Below is a small trained network, with its code and all its weights. Each question gives an input and a class and asks what happens when units are switched off, that is, made to give their printed mean instead of their output.

import numpy as np


def w(rows, s, z=0):
    codes = np.array(rows[::2]) - 128.0
    scale = np.full(codes.shape[1], s)
    scale[-1] = z or s
    return codes * scale


def f(y):
    return y / 2 * (1 + np.tanh(0.7978845608 * (y + 0.044715 * y**3)))


def log_softmax(a):
    a = a - a.max(-1, keepdims=True)
    return a - np.log(np.exp(a).sum(-1, keepdims=True))


def net(x, mask):
    res = np.array(x, float).reshape(1, 5) / 4 @ E
    y = f(res @ A[0][:, :-1].T + A[0][:, -1])
    res = res + np.where(mask, y, B[0][:, -1]) @ B[0][:, :-1]
    return log_softmax(res[-1] @ U[:, :-1].T + U[:, -1])


A, B = {}, {}
E = w([
[166,94,253],'x0',
[96,35,179],'x1',
[213,173,123],'x2',
[228,82,126],'x3',
[101,67,47],'x4',
],0.007)
A[0] = w([
[155,97,97,46],'neuron 0',
[129,88,87,105],'neuron 1',
[151,110,68,130],'neuron 2',
[153,84,86,154],'neuron 3',
[153,61,194,126],'neuron 4',
[113,171,147,85],'neuron 5',
[53,127,128,253],'neuron 6',
[140,64,146,164],'neuron 7',
[88,115,108,127],'neuron 8',
[94,134,143,168],'neuron 9',
[106,134,115,159],'neuron 10',
[134,106,110,108],'neuron 11',
[108,129,118,7],'neuron 12',
[125,151,101,225],'neuron 13',
[121,190,144,69],'neuron 14',
[147,118,161,125],'neuron 15',
[120,87,174,97],'neuron 16',
[121,142,84,217],'neuron 17',
[122,121,132,193],'neuron 18',
[111,189,122,100],'neuron 19',
[154,132,150,84],'neuron 20',
[114,156,129,94],'neuron 21',
[100,199,161,107],'neuron 22',
[103,254,113,110],'neuron 23',
[119,88,101,104],'neuron 24',
[56,162,151,78],'neuron 25',
[113,185,146,92],'neuron 26',
[149,135,85,199],'neuron 27',
[108,146,118,154],'neuron 28',
[106,103,107,112],'neuron 29',
[79,44,156,166],'neuron 30',
[173,192,104,116],'neuron 31',
[72,51,158,109],'neuron 32',
[122,157,101,169],'neuron 33',
[158,138,119,81],'neuron 34',
[174,175,97,150],'neuron 35',
[185,121,139,32],'neuron 36',
[153,77,60,155],'neuron 37',
[173,62,80,134],'neuron 38',
[143,85,90,141],'neuron 39',
[182,58,120,119],'neuron 40',
],0.016,0.0043)
B[0] = w([
[100,105,75,140],'neuron 0',
[124,114,138,171],'neuron 1',
[89,133,124,190],'neuron 2',
[74,151,128,187],'neuron 3',
[251,120,124,236],'neuron 4',
[97,114,97,147],'neuron 5',
[130,207,150,255],'neuron 6',
[127,190,200,195],'neuron 7',
[141,126,110,176],'neuron 8',
[149,142,141,167],'neuron 9',
[144,141,130,158],'neuron 10',
[112,117,117,136],'neuron 11',
[148,84,93,116],'neuron 12',
[116,183,186,195],'neuron 13',
[96,101,93,160],'neuron 14',
[186,111,102,163],'neuron 15',
[190,125,143,180],'neuron 16',
[124,187,164,209],'neuron 17',
[135,157,166,155],'neuron 18',
[99,151,144,170],'neuron 19',
[162,107,79,145],'neuron 20',
[125,130,116,134],'neuron 21',
[69,118,77,189],'neuron 22',
[8,133,148,247],'neuron 23',
[140,113,135,161],'neuron 24',
[188,123,148,191],'neuron 25',
[86,110,89,162],'neuron 26',
[98,147,162,195],'neuron 27',
[140,148,138,156],'neuron 28',
[151,120,131,158],'neuron 29',
[170,147,251,248],'neuron 30',
[94,104,136,208],'neuron 31',
[136,97,204,230],'neuron 32',
[133,159,159,176],'neuron 33',
[128,105,90,136],'neuron 34',
[75,107,146,208],'neuron 35',
[157,110,39,158],'neuron 36',
[58,140,134,220],'neuron 37',
[80,175,116,206],'neuron 38',
[87,121,127,177],'neuron 39',
[152,196,173,199],'neuron 40',
],0.022,0.0068)
U = w([
[85,214,77,3],'0',
[68,94,96,109],'1',
[118,75,243,121],'2',
[2,197,110,170],'3',
[135,211,117,184],'4',
],0.008,0.0063)

Each question gives the input, the list of numbers given to net, and the class t.
The units are the neurons (one row each of A and B). Each row of codes is followed by its name. A weight is (code - 128) times the scale printed after its matrix; where a second scale follows, it is the last column's (A, B and U).
mask holds one flag per neuron, in row order. A switched-off neuron (its flag False) gives its mean, the last column of its row in B, instead of its output. The means were averaged over made-up inputs and are rounded, as every weight is.
A unit's drop is (log p(t) with every unit on - log p(t) with that unit switched off) / (log p(t) with every unit on - log p(t) with every unit switched off).
The circuit of an input: a set's keep is (log p(t) with only the set's units on - log p(t) with every unit switched off) / (log p(t) with every unit on - log p(t) with every unit switched off). Starting from the 12 units with the biggest drops (on a tie, the unit counted first), units are removed one at a time, each time the one whose removal leaves the highest keep (on an exact tie, the one counted first), for as long as the keep stays at least 0.8.
units of the circuit, in order: the units of the circuit, biggest drop first
unit that matters most: the unit with the biggest drop
top k neurons: the k neurons with the biggest drops, biggest first
drop when u is switched off: that unit's drop, to one decimal
input [4,1,0,5,4], class 4: unit that matters most -> neuron 38
input [1,5,6,-2,-2], class 4: units of the circuit, in order -> (neuron 32; neuron 23)
input [6,-5,8,5,4], class 0: units of the circuit, in order -> (neuron 36; neuron 30)
input [5,-4,3,8,5], class 0: top 2 neurons -> (neuron 23; neuron 36)
input [-3,8,7,0,-8], class 4: units of the circuit, in order -> (neuron 32; neuron 23)
input [2,-3,7,6,1], class 3: units of the circuit, in order -> (neuron 35; neuron 30)
input [5,-2,3,5,6], class 0: units of the circuit, in order -> (neuron 30; neuron 32; neuron 36)
input [-3,4,5,8,-4], class 4: top 3 neurons -> (neuron 23; neuron 40; neuron 4)
input [-7,7,0,-5,-4], class 4: top 2 neurons -> (neuron 6; neuron 35)
input [7,8,7,6,-3], class 4: top 2 neurons -> (neuron 36; neuron 40)
input [0,2,7,3,-7], class 1: top 2 neurons -> (neuron 30; neuron 6)
input [8,-5,6,3,-1], class 4: drop when neuron 23 is switched off -> 0.2
input [8,0,2,3,2], class 4: drop when neuron 32 is switched off -> 0.2
input [-8,6,2,8,-8], class 3: units of the circuit, in order -> (neuron 30)
input [-3,8,-8,0,6], class 2: drop when neuron 22 is switched off -> 0.0
